Below is a small trained network, with its code and all its weights. Each question gives an input and a target symbol and asks what happens when units are switched off, that is, made to give their printed mean instead of their output.

import numpy as np


def w(rows, s, z=0):
    codes = np.array(rows[::2]) - 128.0
    scale = np.full(codes.shape[1], s)
    scale[-1] = z or s
    return codes * scale


def f(y):
    return y / 2 * (1 + np.tanh(0.7978845608 * (y + 0.044715 * y**3)))


def softmax(a):
    e = np.exp(a - a.max(-1, keepdims=True))
    return e / e.sum(-1, keepdims=True)


def log_softmax(a):
    a = a - a.max(-1, keepdims=True)
    return a - np.log(np.exp(a).sum(-1, keepdims=True))


def net(x, mask):
    ids = ['ΔΞΨΩαγεημπσφ'.index(c) for c in x.split()]
    T = len(ids)
    res = E[ids] + P[:T]
    u = 0
    for l in range(3):
        q, k, v = (res @ M[l].T for M in (Q, K, V))
        z = softmax(np.where(np.tri(T) > 0, q @ k.T / 2**0.5, -1e9)) @ v
        res = res + np.where(mask[u], z, O[l][:, -1]) @ O[l][:, :-1]
        u += 1
        y = f(res @ A[l][:, :-1].T + A[l][:, -1])
        res = res + np.where(mask[u : u + 4], y, B[l][:, -1]) @ B[l][:, :-1]
        u += 4
    return log_softmax(res[-1] @ U[:, :-1].T + U[:, -1])


Q, K, V, O, A, B = {}, {}, {}, {}, {}, {}
E = w([
[160,89,175,37,117,131,162,106,82,114,146],'Δ',
[111,189,148,152,177,108,68,163,101,61,131],'Ξ',
[169,78,191,76,156,157,98,109,129,139,143],'Ψ',
[139,156,44,135,87,131,167,85,145,81,81],'Ω',
[49,124,37,197,80,117,116,201,81,152,148],'α',
[64,73,143,253,132,83,92,153,173,78,115],'γ',
[110,185,78,206,51,70,50,117,173,159,107],'ε',
[71,129,100,234,154,110,191,138,97,21,147],'η',
[102,153,43,197,44,153,66,84,120,105,103],'μ',
[110,205,73,116,144,195,155,175,109,138,137],'π',
[135,67,108,75,143,67,176,113,130,141,158],'σ',
[160,114,193,182,127,100,212,163,121,166,156],'φ',
],0.024)
P = w([
[102,122,80,113,198,132,95,160,104,177,102],'0',
[186,115,69,158,35,136,112,143,212,41,138],'1',
[123,143,111,123,162,121,123,136,128,177,90],'2',
[130,115,137,129,69,137,122,137,169,14,169],'3',
[131,161,121,131,154,126,138,133,151,183,82],'4',
[93,81,159,75,116,144,128,140,102,4,225],'5',
[114,132,118,123,165,122,133,128,122,176,103],'6',
[70,117,168,79,86,141,131,176,177,34,118],'7',
[135,122,130,130,161,115,137,96,91,156,121],'8',
[67,98,193,55,90,146,149,146,181,42,131],'9',
[150,102,123,123,162,120,131,101,82,151,118],'10',
],0.012)
Q[0] = w([
[137,137,39,206,133,129,223,91,100,239,150],'L0H1',
[22,190,111,160,147,121,214,2,85,189,128],'L0H1',
],0.0051)
K[0] = w([
[100,244,131,115,188,18,170,208,115,179,190],'L0H1',
[136,124,62,138,89,75,185,176,157,3,139],'L0H1',
],0.005)
V[0] = w([
[188,65,123,185,123,227,58,44,76,141,111],'L0H1',
[183,84,40,85,252,25,120,240,182,181,117],'L0H1',
],0.0038)
O[0] = w([
[228,188,230,151,219,255,196,32,184,110,253,191],'L0H1',
[152,99,136,171,71,113,180,49,94,88,174,1],'L0H1',
],0.0077,0.0013)
A[0] = w([
[124,134,141,142,202,51,43,176,129,211,143,255],'L0N1',
[143,144,161,238,207,82,143,128,96,97,80,204],'L0N2',
[153,133,163,96,127,53,147,165,207,90,177,143],'L0N3',
[221,174,155,86,148,101,186,132,47,253,64,134],'L0N4',
],0.0065,0.0021)
B[0] = w([
[217,179,130,203,61,99,156,35,162,88,203,208],'L0N1',
[86,115,87,183,132,158,91,135,201,200,121,252],'L0N2',
[145,106,7,126,99,181,145,196,78,80,155,207],'L0N3',
[112,66,156,62,83,128,165,104,69,170,131,219],'L0N4',
],0.011,0.0037)
Q[1] = w([
[167,107,237,132,106,112,254,179,172,81,152],'L1H1',
[130,30,60,23,179,213,56,55,179,43,67],'L1H1',
],0.004)
K[1] = w([
[116,55,241,79,106,75,205,159,178,151,199],'L1H1',
[166,54,146,69,188,172,81,62,132,62,1],'L1H1',
],0.006)
V[1] = w([
[127,136,110,53,114,147,21,203,208,98,96],'L1H1',
[150,139,103,242,147,148,190,37,2,166,109],'L1H1',
],0.0046)
O[1] = w([
[43,232,142,198,191,61,91,97,136,203,56,68],'L1H1',
[130,148,221,48,156,94,109,131,167,214,1,253],'L1H1',
],0.0083,0.0048)
A[1] = w([
[125,114,96,143,177,129,159,223,102,254,104,76],'L1N1',
[187,203,139,121,152,74,106,17,129,132,99,92],'L1N2',
[118,139,43,110,23,4,158,124,125,57,129,253],'L1N3',
[151,141,134,156,98,125,85,100,220,53,139,168],'L1N4',
],0.0064,0.0021)
B[1] = w([
[97,140,101,171,109,111,192,99,59,71,159,176],'L1N1',
[162,151,146,197,147,70,79,163,66,112,77,173],'L1N2',
[188,76,159,108,199,198,171,162,124,124,190,254],'L1N3',
[111,116,108,6,127,135,140,115,76,86,192,219],'L1N4',
],0.012,0.0084)
Q[2] = w([
[138,126,113,65,3,7,123,204,89,170,176],'L2H1',
[46,77,122,110,53,116,133,180,100,176,148],'L2H1',
],0.0053)
K[2] = w([
[195,83,184,122,56,105,67,152,13,118,180],'L2H1',
[3,143,110,136,111,137,167,95,89,140,197],'L2H1',
],0.0051)
V[2] = w([
[133,48,164,189,149,175,101,89,133,103,2],'L2H1',
[140,112,172,138,164,30,128,169,176,201,64],'L2H1',
],0.0047)
O[2] = w([
[86,154,104,254,103,151,177,179,102,181,42,80],'L2H1',
[124,89,124,101,15,105,225,130,188,63,121,2],'L2H1',
],0.009,0.0076)
A[2] = w([
[114,118,108,149,121,106,217,135,147,83,87,5],'L2N1',
[76,173,90,112,105,116,85,68,112,255,84,144],'L2N2',
[148,118,126,194,101,121,144,100,97,186,133,119],'L2N3',
[79,178,128,134,122,93,75,51,109,100,76,80],'L2N4',
],0.0092,0.0016)
B[2] = w([
[124,20,201,145,142,105,150,96,74,103,87,178],'L2N1',
[125,145,46,71,71,112,65,118,152,217,116,253],'L2N2',
[167,103,15,174,27,228,117,118,132,131,159,228],'L2N3',
[2,3,227,148,161,52,138,148,103,71,71,253],'L2N4',
],0.0074,0.0056)
U = w([
[64,107,248,56,98,148,146,196,116,129,123,44],'Δ',
[133,128,225,132,115,160,113,210,112,40,123,211],'Ξ',
[168,144,254,183,148,214,116,83,168,193,128,246],'Ψ',
[206,149,122,146,181,147,177,106,128,109,53,202],'Ω',
[163,182,99,174,114,251,112,168,112,101,182,149],'α',
[143,122,134,141,135,104,141,66,221,158,179,251],'γ',
[215,155,121,141,111,80,131,130,129,100,128,171],'ε',
[134,119,129,158,152,123,166,87,127,106,128,79],'η',
[179,108,124,125,104,146,73,181,134,170,99,38],'μ',
[126,184,87,95,121,92,184,119,77,146,152,22],'π',
[158,103,121,108,190,74,183,105,154,171,137,56],'σ',
[155,131,139,126,42,135,142,110,125,114,164,46],'φ',
],0.0066,0.0028)

Each question gives the input, a string of symbols that net reads in full, and the target symbol t.
The units are the heads (2 rows each of Q, K, V and O) and the neurons (one row each of A and B). Each row of codes is followed by its name. A weight is (code - 128) times the scale printed after its matrix; where a second scale follows, it is the last column's (O, A, B and U).
mask holds one flag per unit, layer by layer, with each layer's heads first. A switched-off unit (its flag False) gives its mean, the last column of its rows in O or B, instead of its output. The means were averaged over made-up inputs and are rounded, as every weight is.
A unit's drop is (log p(t) with every unit on - log p(t) with that unit switched off) / (log p(t) with every unit on - log p(t) with every unit switched off).
The circuit of an input: a set's keep is (log p(t) with only the set's units on - log p(t) with every unit switched off) / (log p(t) with every unit on - log p(t) with every unit switched off). Starting from the 12 units with the biggest drops (on a tie, the unit counted first), units are removed one at a time, each time the one whose removal leaves the highest keep (on an exact tie, the one counted first), for as long as the keep stays at least 0.8.
units of the circuit, in order: the units of the circuit, biggest drop first
most important unit: the unit with the biggest drop
top k neurons: the k neurons with the biggest drops, biggest first
top k neurons in layer l: the k neurons of layer l with the biggest drops, biggest first
input μ φ μ α π σ, target α: units of the circuit, in order : (L0N3; L2N4; L1N3)
input φ π μ γ μ η, target α: units of the circuit, in order : (L0N2; L2N4)
input μ α φ σ, target α: most important unit : L0N3
input σ Ψ ε, target ε: units of the circuit, in order : (L1N2; L0N1)
input μ ε η μ φ μ μ μ, target Δ: top 2 neurons : (L2N4; L1N3)
input π σ Δ μ π ε σ Ω, target α: units of the circuit, in order : (L1N3; L1H1)
input μ Ω α φ ε Ξ, target α: top 2 neurons : (L0N3; L1N2)
input φ Ψ Ψ φ γ Ω, target α: units of the circuit, in order : (L1H1; L1N3)
input φ μ π μ ε, target ε: units of the circuit, in order : (L0N1; L1N2)
input μ φ Ψ Δ φ Δ η, target η: top 3 neurons : (L0N2; L1N1; L2N1)
input α ε φ ε μ ε φ, target φ: top 2 neurons : (L1N1; L0N4)
input Ξ μ Ω μ, target Ξ: top 2 neurons in layer 2 : (L2N4; L2N2)
input π μ γ μ φ α η, target η: top 2 neurons : (L0N2; L1N1)
input ε φ γ μ α μ μ Δ φ, target φ: top 3 neurons in layer 1 : (L1N1; L1N3; L1N4)
input μ α Ω, target Ω: most important unit : L2H1
input Ψ μ π σ φ ε, target α: top 3 neurons : (L1N3; L2N4; L0N3)
input μ μ Ω Ω, target Ξ: top 4 neurons : (L1N4; L2N1; L1N3; L0N2)
input μ μ η Ψ π, target π: top 2 neurons : (L1N1; L1N3)
input φ Δ φ Ψ, target α: top 3 neurons : (L2N4; L0N3; L0N4)
input μ Ω γ ε Ω σ Ξ η, target α: top 3 neurons : (L0N2; L1N4; L2N4)
input μ φ μ ε, target α: top 2 neurons in layer 1 : (L1N3; L1N4)
input ε μ γ φ, target α: top 3 neurons : (L0N3; L2N4; L0N2)
input μ μ μ Ξ, target α: top 2 neurons : (L0N3; L0N2)
input Ψ φ α Ω φ σ μ μ π γ, target α: top 2 neurons in layer 2 : (L2N4; L2N1)
input φ φ φ γ μ Δ φ π Ω, target Ω: most important unit : L1N3
input μ φ Ω φ φ μ, target Ξ: top 3 neurons in layer 2 : (L2N2; L2N4; L2N3)
input μ μ Δ Ψ Ω φ γ, target γ: most important unit : L0N2
input μ α Δ μ φ μ γ μ μ, target μ: top 2 neurons : (L2N2; L0N1)
